Below is a small trained network, with its code and all its weights. Each question gives an input and a target symbol and asks what happens when units are switched off, that is, made to give their printed mean instead of their output.

import numpy as np


def w(rows, s, z=0):
    codes = np.array(rows[::2]) - 128.0
    scale = np.full(codes.shape[1], s)
    scale[-1] = z or s
    return codes * scale


def norm(h):
    return h / np.sqrt((h * h).mean(-1, keepdims=True) + 1e-5)


def f(y):
    return y / 2 * (1 + np.tanh(0.7978845608 * (y + 0.044715 * y**3)))


def softmax(a):
    e = np.exp(a - a.max(-1, keepdims=True))
    return e / e.sum(-1, keepdims=True)


def log_softmax(a):
    a = a - a.max(-1, keepdims=True)
    return a - np.log(np.exp(a).sum(-1, keepdims=True))


def net(x, mask):
    ids = ['ΣΩδεηθμπτψ'.index(c) for c in x.split()]
    T = len(ids)
    res = E[ids] + P[:T]
    u = 0
    for l in range(2):
        q, k, v = (norm(res) @ M[l].T for M in (Q, K, V))
        z = softmax(np.where(np.tri(T) > 0, q @ k.T / 2**0.5, -1e9)) @ v
        res = res + np.where(mask[u], z, O[l][:, -1]) @ O[l][:, :-1]
        u += 1
        y = f(norm(res) @ A[l][:, :-1].T + A[l][:, -1])
        res = res + np.where(mask[u : u + 4], y, B[l][:, -1]) @ B[l][:, :-1]
        u += 4
    return log_softmax(norm(res)[-1] @ U[:, :-1].T + U[:, -1])


Q, K, V, O, A, B = {}, {}, {}, {}, {}, {}
E = w([
[97,108,95,85,137,116],'Σ',
[253,156,106,163,198,183],'Ω',
[183,192,90,94,180,138],'δ',
[155,100,115,125,43,189],'ε',
[122,161,125,114,144,153],'η',
[135,169,151,127,179,210],'θ',
[108,121,210,57,71,139],'μ',
[72,138,140,133,118,133],'π',
[179,65,168,164,199,2],'τ',
[95,177,115,127,211,194],'ψ',
],0.016)
P = w([
[144,186,149,21,149,59],'0',
[191,33,154,117,114,216],'1',
[82,140,188,190,98,120],'2',
[87,177,150,43,188,66],'3',
[99,21,239,61,35,121],'4',
[172,35,106,118,134,162],'5',
[118,63,192,170,90,100],'6',
[109,220,107,101,200,110],'7',
[81,4,106,29,68,183],'8',
[165,108,97,35,187,113],'9',
[139,103,209,134,73,253],'10',
[17,93,170,151,102,254],'11',
],0.0081)
Q[0] = w([
[104,78,84,160,116,181],'L0H0',
[91,131,209,139,60,255],'L0H0',
],0.007)
K[0] = w([
[192,64,137,224,25,180],'L0H0',
[87,138,99,129,243,3],'L0H0',
],0.004)
V[0] = w([
[234,19,254,212,59,156],'L0H0',
[111,176,152,40,38,214],'L0H0',
],0.0059)
O[0] = w([
[110,185,247,151,85,93,75],'L0H0',
[111,149,97,56,65,134,255],'L0H0',
],0.012,0.0031)
A[0] = w([
[118,161,106,114,130,93,67],'L0N0',
[100,139,136,95,128,25,202],'L0N1',
[75,51,90,135,45,188,233],'L0N2',
[127,185,152,161,254,70,252],'L0N3',
],0.007,0.0041)
B[0] = w([
[91,118,157,92,126,79,114],'L0N0',
[162,48,89,120,144,168,155],'L0N1',
[192,196,100,21,254,196,255],'L0N2',
[125,40,129,56,95,162,179],'L0N3',
],0.0081,0.0064)
Q[1] = w([
[95,168,151,102,94,82],'L1H0',
[191,102,195,1,141,196],'L1H0',
],0.006)
K[1] = w([
[189,75,247,131,215,94],'L1H0',
[185,6,213,136,161,2],'L1H0',
],0.0079)
V[1] = w([
[162,209,236,83,80,185],'L1H0',
[63,254,41,129,117,197],'L1H0',
],0.0084)
O[1] = w([
[99,195,112,83,61,254,182],'L1H0',
[222,196,56,30,15,20,3],'L1H0',
],0.009,0.0049)
A[1] = w([
[171,55,119,146,181,193,89],'L1N0',
[65,92,148,198,2,152,200],'L1N1',
[91,108,207,181,246,63,251],'L1N2',
[40,187,93,88,108,94,53],'L1N3',
],0.0065,0.0026)
B[1] = w([
[74,206,215,90,154,138,232],'L1N0',
[224,103,159,190,145,126,131],'L1N1',
[91,36,143,127,1,139,254],'L1N2',
[87,181,26,142,101,121,130],'L1N3',
],0.01,0.004)
U = w([
[191,115,105,128,163,93,69],'Σ',
[113,136,165,139,157,167,143],'Ω',
[198,109,117,101,144,104,47],'δ',
[148,133,112,122,1,156,192],'ε',
[185,106,86,128,107,120,111],'η',
[151,190,172,93,113,76,64],'θ',
[118,178,168,75,54,123,15],'μ',
[186,109,86,135,114,123,48],'π',
[105,27,114,179,115,119,244],'τ',
[181,138,87,151,151,93,253],'ψ',
],0.0086,0.0016)

Each question gives the input, a string of symbols that net reads in full, and the target symbol t.
The units are the heads (2 rows each of Q, K, V and O) and the neurons (one row each of A and B). Each row of codes is followed by its name. A weight is (code - 128) times the scale printed after its matrix; where a second scale follows, it is the last column's (O, A, B and U).
mask holds one flag per unit, layer by layer, with each layer's heads first. A switched-off unit (its flag False) gives its mean, the last column of its rows in O or B, instead of its output. The means were averaged over made-up inputs and are rounded, as every weight is.
A unit's drop is (log p(t) with every unit on - log p(t) with that unit switched off) / (log p(t) with every unit on - log p(t) with every unit switched off).
The circuit of an input: a set's keep is (log p(t) with only the set's units on - log p(t) with every unit switched off) / (log p(t) with every unit on - log p(t) with every unit switched off). Starting from all 10 units, units are removed one at a time, each time the one whose removal leaves the highest keep (on an exact tie, the one counted first), for as long as the keep stays at least 0.8.
units of the circuit, in order: the units of the circuit, biggest drop first
unit that matters most: the unit with the biggest drop
top k neurons: the k neurons with the biggest drops, biggest first
drop when u is switched off: that unit's drop, to one decimal
input ε δ Ω, target ε: unit that matters most -> L1H0
input π τ η Ω ψ μ Ω μ ψ Σ, target τ: units of the circuit, in order -> (L1H0, L1N2)
input π Σ τ η Ω ε μ ε ε, target Ω: units of the circuit, in order -> (L0N2, L1H0)
input μ ψ ε π η τ ψ ψ μ Ω, target τ: units of the circuit, in order -> (L1H0, L0N2)
input θ ε δ τ μ, target τ: top 3 neurons -> (L1N2, L0N1, L0N2)
input Ω η ε δ τ θ δ η, target τ: top 4 neurons -> (L0N3, L0N2, L1N2, L0N1)
input τ Σ η ψ, target τ: top 2 neurons -> (L0N2, L1N2)
input μ ψ τ Ω, target τ: units of the circuit, in order -> (L1H0, L1N2)
input τ ψ Ω ε δ, target τ: units of the circuit, in order -> (L1H0, L0N2)
input Ω μ δ τ η η τ ψ τ μ θ, target τ: units of the circuit, in order -> (L1H0, L1N2)
input ε μ μ δ, target ε: units of the circuit, in order -> (L1H0, L0N2)
input μ μ ε ψ ε μ θ π ε τ, target τ: top 3 neurons -> (L0N2, L1N2, L0N1)
input ε π δ, target ε: top 2 neurons -> (L0N2, L1N0)
input ε θ η, target ε: units of the circuit, in order -> (L1H0)
input ε η τ Σ, target τ: drop when L0N1 is switched off -> 0.2
input ε π η η ε τ Ω μ, target τ: drop when L1H0 is switched off -> 0.9
input δ ε Ω τ μ ψ, target τ: drop when L1N2 is switched off -> 0.2
